Below is a small trained network, with its code and all its weights. Each question gives an input and a target symbol and asks what happens when units are switched off, that is, made to give their printed mean instead of their output.

import numpy as np


def w(rows, s, z=0):
    codes = np.array(rows[::2]) - 128.0
    scale = np.full(codes.shape[1], s)
    scale[-1] = z or s
    return codes * scale


def norm(h):
    return h / np.sqrt((h * h).mean(-1, keepdims=True) + 1e-5)


def f(y):
    return y / 2 * (1 + np.tanh(0.7978845608 * (y + 0.044715 * y**3)))


def softmax(a):
    e = np.exp(a - a.max(-1, keepdims=True))
    return e / e.sum(-1, keepdims=True)


def log_softmax(a):
    a = a - a.max(-1, keepdims=True)
    return a - np.log(np.exp(a).sum(-1, keepdims=True))


def net(x, mask):
    ids = ['ΠΣαδζημξτ'.index(c) for c in x.split()]
    T = len(ids)
    res = E[ids] + P[:T]
    u = 0
    for l in range(2):
        r = norm(res)
        for j in range(2):
            rows = slice(2 * j, 2 * j + 2)
            q, k, v = (r @ M[l][rows].T for M in (Q, K, V))
            z = softmax(np.where(np.tri(T) > 0, q @ k.T / 2**0.5, -1e9)) @ v
            o = O[l][rows]
            res = res + np.where(mask[u + j], z, o[:, -1]) @ o[:, :-1]
        u += 2
        y = f(norm(res) @ A[l][:, :-1].T + A[l][:, -1])
        res = res + np.where(mask[u : u + 8], y, B[l][:, -1]) @ B[l][:, :-1]
        u += 8
    return log_softmax(norm(res)[-1] @ U[:, :-1].T + U[:, -1])


Q, K, V, O, A, B = {}, {}, {}, {}, {}, {}
E = w([
[133,141,129],'Π',
[159,98,133],'Σ',
[128,163,119],'α',
[128,163,115],'δ',
[127,160,121],'ζ',
[154,99,136],'η',
[145,122,134],'μ',
[144,85,9],'ξ',
[128,165,112],'τ',
],0.014)
P = w([
[247,89,44],'0',
[198,149,124],'1',
[184,134,124],'2',
[91,62,43],'3',
[40,23,171],'4',
[186,173,172],'5',
[86,80,4],'6',
[19,72,128],'7',
[141,165,237],'8',
],0.0035)
Q[0] = w([
[76,144,117],'0.h1',
[61,121,2],'0.h1',
[179,84,153],'0.h2',
[142,153,105],'0.h2',
],0.0078)
K[0] = w([
[126,244,216],'0.h1',
[63,127,253],'0.h1',
[217,244,56],'0.h2',
[194,96,87],'0.h2',
],0.0049)
V[0] = w([
[225,117,138],'0.h1',
[52,253,173],'0.h1',
[175,127,166],'0.h2',
[213,204,24],'0.h2',
],0.0035)
O[0] = w([
[80,130,234,188],'0.h1',
[253,112,154,85],'0.h1',
[99,121,110,142],'0.h2',
[36,246,141,255],'0.h2',
],0.0038,0.0035)
A[0] = w([
[205,72,253,68],'0.n1',
[159,142,211,51],'0.n2',
[188,139,65,146],'0.n3',
[112,202,159,156],'0.n4',
[143,76,122,128],'0.n5',
[182,74,157,57],'0.n6',
[154,93,173,2],'0.n7',
[108,170,32,197],'0.n8',
],0.0041,0.0031)
B[0] = w([
[74,253,119,106],'0.n1',
[100,142,76,103],'0.n2',
[54,142,160,136],'0.n3',
[123,86,128,232],'0.n4',
[151,151,140,103],'0.n5',
[149,212,88,73],'0.n6',
[128,170,103,66],'0.n7',
[102,102,174,254],'0.n8',
],0.0056,0.0023)
Q[1] = w([
[94,162,180],'1.h1',
[170,104,103],'1.h1',
[107,7,64],'1.h2',
[174,153,155],'1.h2',
],0.017)
K[1] = w([
[80,64,75],'1.h1',
[133,151,194],'1.h1',
[210,185,248],'1.h2',
[113,15,79],'1.h2',
],0.011)
V[1] = w([
[124,159,221],'1.h1',
[57,132,62],'1.h1',
[106,255,45],'1.h2',
[27,173,148],'1.h2',
],0.0061)
O[1] = w([
[47,211,241,160],'1.h1',
[121,1,179,181],'1.h1',
[230,78,146,187],'1.h2',
[205,140,224,252],'1.h2',
],0.0052,0.0045)
A[1] = w([
[188,137,199,174],'1.n1',
[42,139,12,254],'1.n2',
[143,124,153,62],'1.n3',
[125,113,178,75],'1.n4',
[53,233,125,200],'1.n5',
[137,2,132,118],'1.n6',
[87,60,198,176],'1.n7',
[165,79,177,136],'1.n8',
],0.0071,0.0043)
B[1] = w([
[144,131,80,253],'1.n1',
[244,4,157,150],'1.n2',
[161,244,135,123],'1.n3',
[131,254,124,148],'1.n4',
[95,49,72,173],'1.n5',
[90,87,99,195],'1.n6',
[105,163,16,250],'1.n7',
[140,155,58,214],'1.n8',
],0.0055,0.0053)
U = w([
[196,160,127,91],'Π',
[198,143,120,74],'Σ',
[200,177,120,122],'α',
[228,134,101,92],'δ',
[13,60,108,143],'ζ',
[142,35,117,136],'η',
[150,71,152,2],'μ',
[47,211,137,214],'ξ',
[164,3,103,112],'τ',
],0.011,0.0052)

Each question gives the input, a string of symbols that net reads in full, and the target symbol t.
The units are the heads (2 rows each of Q, K, V and O) and the neurons (one row each of A and B). Each row of codes is followed by its name. A weight is (code - 128) times the scale printed after its matrix; where a second scale follows, it is the last column's (O, A, B and U).
mask holds one flag per unit, layer by layer, with each layer's heads first. A switched-off unit (its flag False) gives its mean, the last column of its rows in O or B, instead of its output. The means were averaged over made-up inputs and are rounded, as every weight is.
A unit's drop is (log p(t) with every unit on - log p(t) with that unit switched off) / (log p(t) with every unit on - log p(t) with every unit switched off).
The circuit of an input: a set's keep is (log p(t) with only the set's units on - log p(t) with every unit switched off) / (log p(t) with every unit on - log p(t) with every unit switched off). Starting from the 12 units with the biggest drops (on a tie, the unit counted first), units are removed one at a time, each time the one whose removal leaves the highest keep (on an exact tie, the one counted first), for as long as the keep stays at least 0.8.
units of the circuit, in order: the units of the circuit, biggest drop first
top k neurons: the k neurons with the biggest drops, biggest first
top k neurons in layer l: the k neurons of layer l with the biggest drops, biggest first
input α η ζ Π α Σ, target ξ: units of the circuit, in order => 1.h2, 0.n1, 1.n2
input ζ α Π ζ Π, target ξ: units of the circuit, in order => 1.n2, 1.n4
input Π Π Π μ, target ξ: top neuron in layer 1 => 1.n2
input Π μ δ, target ξ: units of the circuit, in order => 0.h1, 1.h1
input ζ η Π Π Π Π Π, target ξ: top 2 neurons => 0.n1, 1.n2
input Σ Π δ ξ Π μ, target τ: units of the circuit, in order => 1.h1, 1.h2
input δ δ Π Σ Π Π, target τ: units of the circuit, in order => 1.h2, 1.n2, 1.h1
input Π ζ τ, target ξ: top 2 neurons => 0.n8, 0.n1
input Π μ α Π δ τ μ Π Σ, target ζ: units of the circuit, in order => 1.h2, 1.n5, 0.n1
input ζ τ ζ μ Π Π, target ζ: units of the circuit, in order => 1.h2, 1.n5
input ζ α μ Π Π Π μ μ, target ξ: top 2 neurons in layer 1 => 1.n2, 1.n5
input α ζ τ Π ξ Π η, target ξ: units of the circuit, in order => 1.h1, 1.n2, 1.n5
input ζ μ α μ Π ζ, target ζ: top 2 neurons => 1.n5, 0.n1
input δ η Π ξ Π Π, target τ: units of the circuit, in order => 1.h1
input μ τ ζ, target ζ: top 2 neurons in layer 1 => 1.n5, 1.n2
input μ Π η, target ζ: top 2 neurons => 1.n5, 1.n2
input δ Π μ Π ζ τ μ Π α, target ζ: top 3 neurons => 1.n5, 0.n3, 0.n8
input Π Σ τ, target ξ: top 3 neurons in layer 0 => 0.n8, 0.n1, 0.n4
input δ μ μ η, target ζ: top 2 neurons in layer 0 => 0.n4, 0.n3
input μ Σ Π, target ζ: units of the circuit, in order => 1.h2
